Below is a small trained network, with its code and all its weights. Each question gives an input and a class and asks what happens when units are switched off, that is, made to give their printed mean instead of their output.

import numpy as np


def w(rows, s, z=0):
    codes = np.array(rows[::2]) - 128.0
    scale = np.full(codes.shape[1], s)
    scale[-1] = z or s
    return codes * scale


def norm(h):
    return h / np.sqrt((h * h).mean(-1, keepdims=True) + 1e-5)


def f(y):
    return np.maximum(y, 0)


def log_softmax(a):
    a = a - a.max(-1, keepdims=True)
    return a - np.log(np.exp(a).sum(-1, keepdims=True))


def net(x, mask):
    res = np.array(x, float).reshape(1, 5) / 4 @ E
    u = 0
    for l in range(2):
        y = f(norm(res) @ A[l][:, :-1].T + A[l][:, -1])
        res = res + np.where(mask[u : u + 3], y, B[l][:, -1]) @ B[l][:, :-1]
        u += 3
    return log_softmax(norm(res)[-1] @ U[:, :-1].T + U[:, -1])


A, B = {}, {}
E = w([
[172,106,153,59,182,126,113,130,112,138,78,115],'x0',
[136,222,56,168,139,128,140,85,165,123,93,94],'x1',
[37,72,194,173,69,146,92,28,194,149,121,72],'x2',
[106,111,138,158,3,164,5,149,118,74,187,193],'x3',
[124,140,196,194,115,25,57,126,60,179,221,107],'x4',
],0.016)
A[0] = w([
[131,108,226,139,194,45,156,77,160,197,110,63,6],'L0N1',
[111,96,226,146,149,71,2,84,138,168,89,72,14],'L0N2',
[120,131,165,144,151,118,181,112,139,155,126,101,1],'L0N3',
],0.019,0.0099)
B[0] = w([
[63,145,154,78,102,94,214,36,2,211,83,180,249],'L0N1',
[218,177,155,105,180,196,9,128,184,47,191,69,250],'L0N2',
[53,90,125,171,105,129,215,166,57,106,116,150,159],'L0N3',
],0.0072,0.014)
A[1] = w([
[95,125,140,219,80,21,37,188,93,128,145,156,61],'L1N1',
[87,159,5,222,69,139,104,107,155,72,97,136,65],'L1N2',
[167,151,58,168,219,53,182,161,166,162,113,87,2],'L1N3',
],0.024,0.0085)
B[1] = w([
[170,17,149,202,159,30,130,166,49,156,248,121,242],'L1N1',
[139,182,60,97,33,174,227,75,212,242,106,169,252],'L1N2',
[70,204,91,210,242,88,49,203,145,3,58,26,224],'L1N3',
],0.0058,0.016)
U = w([
[55,128,157,140,196,63,240,79,84,180,73,79,201],'0',
[58,110,180,227,50,157,49,57,236,108,171,62,59],'1',
[115,183,64,82,48,208,167,117,198,123,62,186,116],'2',
[173,101,172,146,78,87,44,184,43,104,245,188,202],'3',
[163,153,214,77,192,81,51,59,92,160,139,63,103],'4',
[122,190,70,128,217,103,164,200,117,53,51,102,114],'5',
[130,8,156,24,139,171,140,182,161,63,57,183,161],'6',
[122,141,77,217,44,109,141,110,187,165,207,130,3],'7',
],0.016,0.0041)

Each question gives the input, the list of numbers given to net, and the class t.
The units are the neurons (one row each of A and B). Each row of codes is followed by its name. A weight is (code - 128) times the scale printed after its matrix; where a second scale follows, it is the last column's (A, B and U).
mask holds one flag per neuron, layer by layer. A switched-off neuron (its flag False) gives its mean, the last column of its row in B, instead of its output. The means were averaged over made-up inputs and are rounded, as every weight is.
A unit's drop is (log p(t) with every unit on - log p(t) with that unit switched off) / (log p(t) with every unit on - log p(t) with every unit switched off).
The circuit of an input: a set's keep is (log p(t) with only the set's units on - log p(t) with every unit switched off) / (log p(t) with every unit on - log p(t) with every unit switched off). Starting from all 6 units, units are removed one at a time, each time the one whose removal leaves the highest keep (on an exact tie, the one counted first), for as long as the keep stays at least 0.8.
units of the circuit, in order: the units of the circuit, biggest drop first
unit that matters most: the unit with the biggest drop
top k neurons: the k neurons with the biggest drops, biggest first
k most important neurons of layer l: the k neurons of layer l with the biggest drops, biggest first
drop when u is switched off: that unit's drop, to one decimal
input [1,7,6,-2,-2], class 2: most important neuron of layer 1	L1N1
input [-8,0,4,2,3], class 7: units of the circuit, in order	L1N2, L1N1
input [-5,-7,-3,-5,-5], class 5: units of the circuit, in order	L0N1, L1N3
input [-8,-1,-4,8,-2], class 7: 2 most important neurons of layer 1	L1N2, L1N1
input [-4,-5,8,3,6], class 3: top 3 neurons	L1N1, L1N2, L1N3
input [2,-5,8,0,7], class 4: units of the circuit, in order	L0N2, L0N1
input [3,-2,5,1,5], class 4: units of the circuit, in order	L0N2, L0N1
input [-5,-2,7,-5,-8], class 2: top 2 neurons	L1N1, L0N1
input [-2,7,1,6,5], class 7: top 2 neurons	L1N2, L0N1
input [-3,2,3,3,4], class 3: 2 most important neurons of layer 1	L1N1, L1N3
input [-2,-5,0,-3,6], class 4: top 2 neurons	L0N1, L0N2
input [4,-4,-1,-6,-6], class 5: units of the circuit, in order	L1N3, L0N1
input [-1,5,3,0,6], class 4: units of the circuit, in order	L0N2, L0N1
input [-6,-1,4,6,-7], class 2: unit that matters most	L1N2
input [2,6,7,1,7], class 4: units of the circuit, in order	L0N1, L0N2
input [0,-8,7,2,3], class 3: 2 most important neurons of layer 1	L1N2, L1N3
input [8,4,-4,4,-4], class 2: top 3 neurons	L1N3, L1N1, L0N2
input [-8,7,-2,-4,2], class 5: top 2 neurons	L1N3, L0N1
input [4,6,-3,8,-1], class 2: drop when L1N3 is switched off	0.0
input [-3,-3,4,6,3], class 3: unit that matters most	L1N1
input [0,-2,-8,-4,7], class 5: drop when L1N3 is switched off	1.4
input [2,7,7,7,-3], class 2: drop when L1N2 is switched off	0.6
input [-7,7,0,3,-3], class 2: drop when L1N2 is switched off	0.1
